Below are the code and all the weights of a small trained network. Each question names an input and a class and asks about switching units off, where a switched-off unit gives its printed mean instead of its output.

import numpy as np


def w(rows, s, z=0):
    codes = np.array(rows[::2]) - 128.0
    scale = np.full(codes.shape[1], s)
    scale[-1] = z or s
    return codes * scale


def norm(h):
    return h / np.sqrt((h * h).mean(-1, keepdims=True) + 1e-5)


def f(y):
    return np.maximum(y, 0)


def log_softmax(a):
    a = a - a.max(-1, keepdims=True)
    return a - np.log(np.exp(a).sum(-1, keepdims=True))


def net(x, mask):
    res = np.array(x, float).reshape(1, 7) / 4 @ E
    u = 0
    for l in range(3):
        y = f(norm(res) @ A[l][:, :-1].T + A[l][:, -1])
        res = res + np.where(mask[u : u + 10], y, B[l][:, -1]) @ B[l][:, :-1]
        u += 10
    return log_softmax(norm(res)[-1] @ U[:, :-1].T + U[:, -1])


A, B = {}, {}
E = w([
[66,217,61,229,174,150,138],'x0',
[190,146,99,102,78,139,166],'x1',
[200,123,177,177,53,208,77],'x2',
[69,154,223,193,130,124,115],'x3',
[148,1,140,121,86,94,244],'x4',
[148,190,142,191,69,100,195],'x5',
[225,101,217,159,160,74,170],'x6',
],0.0096)
A[0] = w([
[127,215,121,143,87,82,195,157],'0.n0',
[133,122,40,126,120,173,98,129],'0.n1',
[83,147,150,147,172,90,105,95],'0.n2',
[183,171,56,57,97,131,91,117],'0.n3',
[83,116,182,194,159,85,125,4],'0.n4',
[152,161,208,91,157,84,134,70],'0.n5',
[17,203,188,195,71,182,71,152],'0.n6',
[8,95,63,87,190,97,181,135],'0.n7',
[122,133,131,250,138,123,160,91],'0.n8',
[109,123,111,135,149,190,88,205],'0.n9',
],0.024,0.0033)
B[0] = w([
[96,180,127,145,74,148,208,202],'0.n0',
[125,179,127,34,159,73,106,180],'0.n1',
[137,98,63,114,70,122,130,178],'0.n2',
[56,178,153,65,100,132,80,192],'0.n3',
[62,148,139,124,121,151,60,185],'0.n4',
[84,85,170,130,88,74,97,182],'0.n5',
[103,251,88,65,25,160,108,248],'0.n6',
[46,220,115,87,84,161,98,238],'0.n7',
[177,159,176,144,231,111,135,204],'0.n8',
[96,153,91,139,128,159,71,177],'0.n9',
],0.029,0.018)
A[1] = w([
[95,67,35,42,113,129,133,243],'1.n0',
[201,54,105,32,123,177,115,3],'1.n1',
[141,107,94,165,128,175,135,50],'1.n2',
[149,117,74,174,128,117,172,210],'1.n3',
[70,130,83,116,129,123,86,160],'1.n4',
[103,74,79,109,181,195,75,139],'1.n5',
[113,11,158,4,67,121,113,197],'1.n6',
[106,116,58,46,134,161,172,111],'1.n7',
[146,97,81,170,125,186,224,47],'1.n8',
[197,142,60,132,105,187,199,228],'1.n9',
],0.019,0.0024)
B[1] = w([
[161,124,196,195,98,158,100,214],'1.n0',
[109,99,117,133,76,7,124,142],'1.n1',
[157,121,128,104,88,102,149,128],'1.n2',
[114,104,207,104,96,175,127,132],'1.n3',
[182,185,142,196,87,137,139,251],'1.n4',
[83,139,142,161,67,145,125,141],'1.n5',
[200,60,59,117,79,113,132,240],'1.n6',
[113,142,107,151,95,39,128,203],'1.n7',
[133,98,225,67,143,195,135,137],'1.n8',
[122,69,100,4,107,129,146,154],'1.n9',
],0.024,0.014)
A[2] = w([
[83,140,94,90,151,164,105,68],'2.n0',
[158,164,46,118,108,191,235,78],'2.n1',
[70,145,134,165,96,122,97,187],'2.n2',
[162,85,191,155,90,110,167,118],'2.n3',
[169,123,112,197,115,117,115,122],'2.n4',
[148,134,103,102,165,140,113,84],'2.n5',
[148,99,140,220,161,112,250,237],'2.n6',
[137,106,184,158,170,125,113,73],'2.n7',
[116,32,97,113,115,69,131,114],'2.n8',
[111,183,108,57,175,116,67,3],'2.n9',
],0.023,0.0023)
B[2] = w([
[141,146,85,140,140,108,175,185],'2.n0',
[143,77,175,6,84,146,8,184],'2.n1',
[115,122,34,125,96,69,125,252],'2.n2',
[173,104,146,172,156,102,138,170],'2.n3',
[143,95,87,110,116,84,168,150],'2.n4',
[180,169,176,167,163,116,109,129],'2.n5',
[14,62,163,102,171,67,114,146],'2.n6',
[82,78,83,182,106,164,173,137],'2.n7',
[206,116,70,118,96,156,109,174],'2.n8',
[121,165,68,214,189,122,160,233],'2.n9',
],0.023,0.017)
U = w([
[188,166,142,136,199,168,137,41],'0',
[96,254,112,101,57,133,94,202],'1',
[222,40,110,153,65,107,108,172],'2',
[104,72,209,171,174,105,167,121],'3',
[149,113,138,170,184,203,130,1],'4',
[140,119,226,48,134,172,157,82],'5',
],0.016,0.0066)

Each question gives the input, the list of numbers given to net, and the class t.
The units are the neurons (one row each of A and B). Each row of codes is followed by its name. A weight is (code - 128) times the scale printed after its matrix; where a second scale follows, it is the last column's (A, B and U).
mask holds one flag per neuron, layer by layer. A switched-off neuron (its flag False) gives its mean, the last column of its row in B, instead of its output. The means were averaged over made-up inputs and are rounded, as every weight is.
A unit's drop is (log p(t) with every unit on - log p(t) with that unit switched off) / (log p(t) with every unit on - log p(t) with every unit switched off).
The circuit of an input: a set's keep is (log p(t) with only the set's units on - log p(t) with every unit switched off) / (log p(t) with every unit on - log p(t) with every unit switched off). Starting from the 12 units with the biggest drops (on a tie, the unit counted first), units are removed one at a time, each time the one whose removal leaves the highest keep (on an exact tie, the one counted first), for as long as the keep stays at least 0.8.
circuit, biggest first: the units of the circuit, biggest drop first
unit that matters most: the unit with the biggest drop
top k neurons: the k neurons with the biggest drops, biggest first
top k neurons in layer l: the k neurons of layer l with the biggest drops, biggest first
drop of u: that unit's drop, to one decimal
input [-8,5,-7,8,-4,5,7], class 2: circuit, biggest first : [0.n5 0.n6 0.n7]
input [-1,6,5,5,5,-3,1], class 2: circuit, biggest first : [0.n6 0.n7]
input [-3,2,1,3,7,-3,-5], class 2: circuit, biggest first : [0.n6 0.n0 0.n3 1.n6]
input [-2,5,-2,-4,5,0,3], class 2: circuit, biggest first : [0.n6 0.n7]
input [0,7,8,3,2,-1,6], class 3: top 4 neurons in layer 0 : [0.n6 0.n7 0.n2 0.n3]
input [-1,-3,-3,3,7,1,8], class 2: circuit, biggest first : [0.n6 0.n7]
input [-7,-5,-3,5,-1,-7,1], class 2: top 2 neurons : [0.n6 1.n6]
input [-4,1,0,-2,7,3,1], class 2: top neuron in layer 0 : [0.n8]
input [-4,8,5,5,2,5,7], class 3: top 2 neurons : [0.n6 0.n7]
input [-3,5,2,4,6,7,-5], class 5: top 2 neurons : [0.n7 0.n6]
input [1,0,7,-3,3,1,7], class 3: top 2 neurons : [0.n6 0.n7]
input [-3,-5,2,-3,6,6,2], class 3: top 2 neurons : [0.n7 0.n6]
input [-7,1,-4,-7,6,2,2], class 2: drop of 0.n6 : 0.3
input [-4,4,-3,-4,-4,-2,6], class 2: drop of 0.n6 : 0.5
input [0,7,3,7,7,1,4], class 3: unit that matters most : 0.n6
